[[ 23 -27  15  21  18  37  20  57 -28  57]
 [  2  43   9  15   6  -6  14 -24  45 -24]
 [ 11  26  17 -13  11   4 -12  40  25  39]
 [ -2  37   1  36   1  -6  34 -39  39 -39]
 [-18  77  -5  13 -11 -37  13 -41  78 -42]
 [-13  59  -4  13  -9 -27  12 -16  60 -17]
 [ 57  21  64 -28  60  47 -28 -23  26 -21]
 [  9  19  13  -9   8   5  -8  50  18  49]] >> 57

[[  3  15  12  16 -12  -1 -19  13  -8 -22 -11  -9 -11 -23]
 [ 21 -31 -17 -15  -9   1  -4  -6  -6 -15  -5  -4  -2  -9]
 [ 61 -80 -76 -69 -59 -47 -29 -48 -49 -39 -39 -27 -53 -20]
 [ 11 -29 -18 -21  -8 -28 -15  -8 -23  -7 -42 -28 -34 -28]
 [ -4  -8   7  11   6   1  -3  10   3   9  11 -19  18   4]
 [-51  25  15  22  27   6  25  35  13   5  21  20  20  35]
 [ 26 -47 -46 -31 -27 -40 -33 -35 -29 -16 -35 -35 -34 -31]
 [ 12  -4 -18  -8 -15 -21 -28 -15 -15  -5 -23 -23 -21 -42]
 [-29  34  13  10  17   2  15 -17 -13 -38 -26   3 -39  -2]
 [ -3   3  -6   2   4  18  20   6   1  14  16  13  13  12]] >> -9

[[ 14 -32 -25 -42  55 -20 -18]
 [-24  13  10  15 -26  21   2]
 [ -2  21  57   4   6   5  67]
 [-26  14  -1   4 -21   8  -3]
 [ 34  -1   7   1  11 -21  16]
 [-41 -15  -2  35 -45  33 -53]] >> 55

[[  2  23  17  -6 -31 -33   6  42  38 -12 -58 -50   0  48]
 [ -2  14 -19 -25  41   4 -63   3  52 -10 -18  20 -21 -34]
 [  5  25  16 -10 -40 -16  15  47  25 -32 -66 -33  27  57]
 [ -2  31 -32  45 -45  15  32 -21  17 -40  24  12   5 -29]
 [  3  33   3 -33 -22  30  44 -31 -55   5  53  24 -25 -12]] >> -50

[[31 -3  0 29 33 35 16  0  9  5 -1 29 22]
 [ 8  4  5  8 13 25  8 -3 -2 -2 -3 17 15]
 [-1 -2  0 -3 24 34 18 16  0 22  5 57 -2]
 [-1  0  0 -3 31 46 21  8  0 11  3 62 -3]
 [ 0  5  0 -2 29 47 27 16  0 24 12 71 -2]
 [ 0 19 10  0 -1 -1 -1 -2  0  0 42  0 -1]
 [ 9 -1  0  4 44 37  6  6 -2 -2 -2 37 14]
 [ 0 21  0 -3 33 58 38 19  0 32 23 83 -3]
 [21 -1  4 19 19 23  9 -2  5  0 -2 16 17]
 [-1 24 12 -1 -2 -3 -3 -3 -1 -1 33 -2  0]
 [ 8 -1 -1  3 34 26  2  4 -3 -2 -3 25 11]
 [-2 -2  0 -3 29 39 16  8  0  9 -1 54 -3]] >> -1

[[ 22 -63 -22  -7  49  30 -45 -51 -26  22  -8]
 [ 16  12 -19   9  11   1 -21  19  29  20  33]
 [ 24  35   9 -22  31  25  14 -40   5  -1 -18]
 [  0 -20 -32 -30 -12  20 -22  12  15  35   6]
 [  4 -55 -34 -23  14  18 -43 -29 -16  21  -9]] >> -26

[[  0   0  -6  15  12  11 -10   5   7 -22   7   0  14  11  -7]
 [  0 -59  43  -1   0   4  34 -32  -7   0   0  16   0   0   2]
 [ -4 -18   0 -10  10  10   0   4   3  -2  -4   2   0 -14  -7]
 [  5   8   0   9  -5  13   3 -15  -5   2   0   0   5  -8   7]
 [ 49   0   0  42 -64   0 -20 -28 -18   0   0  58   6 -31   0]
 [ -1 -43 -21   0   0 -21 -13 -12   0  32   5 -28   0  -1  13]
 [  8   0   0   0   1  13  32   0 -11  29   0   0 -30 -55   2]
 [ -8  -6   6 -72 -19  32  19 -34 -62  -3 -14 -19  21  56   6]
 [ 57   0  23   0 -32 -44 -12 -36 -21   0 -64  46  -1   0  22]
 [ -6 -20  13 -22  -5   9   5  22   9 -11   1   6  -7 -16 -16]
 [-27   8 -11 -53 -68  -8  17 -39 -23  -3 -15 -13  37  19   5]] >> 14

[[  6 -65  33  11  45   0 -23]
 [  6 -75  38   8  52   2 -17]
 [  1 -22   6   0  16  -1  -5]
 [  2   2   3   5  -2  -1  -4]
 [ -4  21 -17  -5 -13  -2   3]
 [ -8  42 -14  -3 -33   5   8]
 [  1 -26  12  -1  18   2  -1]
 [ -8  57 -27  -8 -41   1  15]
 [ -2  26 -29 -11 -12  -6  11]] >> 45

[[ 12  40  11  10 -36 -11   5 -15 -12 -12  12]
 [-40  15   2  -3  58 -51  82   3 -29  22  24]
 [ 31 -59  -4  33  25  23 -51   4 -75  63  25]
 [ 32  36   6 -40  22  16  14 -35  28 -40  40]
 [ -8   3 -23  -6 -11 -23  -3 -10 -18 -11  12]
 [ 20 -58  30  29 -38 -14  67   7  29 -21  33]
 [ 14 -36  29 -50   1 -36 -39 -35  27   3 -28]
 [-18  -8  20 -53  -2  54 -19  -2 -13 -13 -16]
 [ 32 -59 -50  -1 -21  45  68  24 -27 -35  15]
 [-24  50   8   4 -44  16  25  20 -36  45 -59]] >> -12
---
[[171 146 209 167  58 194]
 [181 104  70 208 223 134]
 [129 101 107 120 147 138]
 [ 96 219 190  70 177 209]
 [182  72 145 183 220  68]
 [ 98 129 134  70 221  89]
 [220 175 114  78 142 106]
 [127  59 227 132 230 185]
 [108 119 144 210 143 198]
 [177 217  75  58 170 191]]
217

[[ 90 117 114  64 108 165  71  95]
 [114  44  70  83 155 115 114  95]
 [131  94 114 114 111 114 118 110]
 [114 114  93  70 128 125 130 114]
 [162 114  66  79 156 107 197  94]
 [ 94 123 111  94  97 107 114 102]
 [115 124 120 116 157 106 114 122]
 [ 98 122 114 114 114 132 140 126]]
122

[[5670 1350 6435 5592 5949 2827 6939 4708]
 [4533 6613 6485 4695 8943 6458 4932 5666]
 [6568 2823 6577 5272 6215 4017 6259 3093]
 [6350 4175 5112 5300 1129 5518 7722 1333]
 [5601 1192 6182 5810 5792 2671 6987 4857]]
1192

[[519 662 510 526 630 574 554 590 535 605 650 664 567 564]
 [401 709 422 404 843 574 573 752 483 766 841 926 667 640]
 [633 574 635 685 346 534 538 400 579 381 321 258 423 511]
 [495 682 453 399 856 589 579 744 500 743 868 946 690 624]
 [514 520 507 492 663 551 557 629 537 638 699 717 587 580]
 [674 430 700 750 234 561 535 340 637 333 225 125 409 497]
 [620 437 629 648 387 564 545 436 593 458 385 334 480 539]
 [714 378 714 764 202 534 527 326 617 323 187  62 372 492]
 [621 540 616 611 447 545 531 515 582 491 408 403 521 532]
 [508 556 510 484 632 553 579 590 527 606 638 674 595 586]]
556

[[3 6 3 3 4 4 4 3]
 [3 5 3 3 4 3 4 4]
 [2 5 1 3 6 3 3 2]
 [2 5 2 3 6 3 3 2]
 [3 5 3 2 4 3 4 3]
 [3 5 3 3 4 4 4 4]
 [3 5 3 3 4 4 4 3]
 [3 5 4 4 4 3 4 4]
 [3 6 2 1 5 4 4 3]
 [3 5 3 2 4 4 4 3]
 [3 5 3 3 4 4 4 4]
 [2 5 1 2 7 3 3 1]]
5

[[167 118 105 136 114 139  64 152  85 114]
 [ 91 113 106 137 114 140  63 154 116 217]
 [142 203 112 135 113 140  65 152  88 114]
 [ 93 177 186 142 112 140  63 154  86 114]
 [ 91 112 106 135 135 242  96 153  84 114]
 [183 125 106 135 112 138  63 155  86 112]
 [ 90 113 104 135 112 143 106 250  98 115]
 [ 90 114 103 133 112 154 160 197  85 112]
 [ 92 112 108 136 115 140  62 156 125 210]
 [ 92 111 106 136 112 141  62 163 177 164]]
111

[[6 7 9 5 6 6 6 7 6 4]
 [6 6 7 5 6 6 6 6 6 5]
 [6 3 2 6 6 6 7 5 6 7]
 [5 4 4 5 6 7 7 5 4 5]
 [5 6 7 7 5 6 5 6 5 7]]
6

[[6322 4813 3877 5519 6660 3098 4534 7025 2623 2971 6531 5245]
 [6950 9272 1261 1317 2800 5933 2775 2017 4835 7346 6428 3825]
 [2269 4371 2662 5340 7359 3988 5040 3766 1872 4645 8399 7834]
 [3456 5402 2733 7038 5209 6154 1942 8738 2632 9236 2387 2399]
 [6704 4907 4650 2337 5858 6426 3338 5848 4190 7176 9091 4996]]
4907
---
[[ 32 -23 -15  28 -44   3]
 [ 14  -1   3   8  -3   9]
 [ 19  -6  -3  17 -10   3]]	3, 19

[2 8 5 8]	8, 2

[102 194  34 223 103]	103, 102

[267 568 966 659  34]	34, 267

[9864 7974 6888 1502 2995 6597]	6597, 9864

[[118 165 122 196 138]
 [172 157 207 203 153]
 [210 178 133  59 156]]	138, 210
---
array([[-12,  -8, -14, -63, -58,  -2],
       [-60,   7, -48,   6,  -9,   1],
       [-37, -36, -39, -21, -16, -38]]) out -37

array([-36, -76, -38,  -7, -56]) out -36

array([[ 17, -22,  76,  -7,  58],
       [ -2,  -3,   3,   1, -13]]) out -2

array([[-19,  45, -47, -55,  62,  52],
       [ -6,  14, -15, -17,  19,  16],
       [-25,  59, -61, -72,  80,  67]]) out -25

array([ 30,  35, -44, -66]) out 30

array([[ 78,  26,  38,  23,   2],
       [-27,  57,   2,  -7,  29]]) out -27

array([-77,  12,  32,  39,  29]) out -77
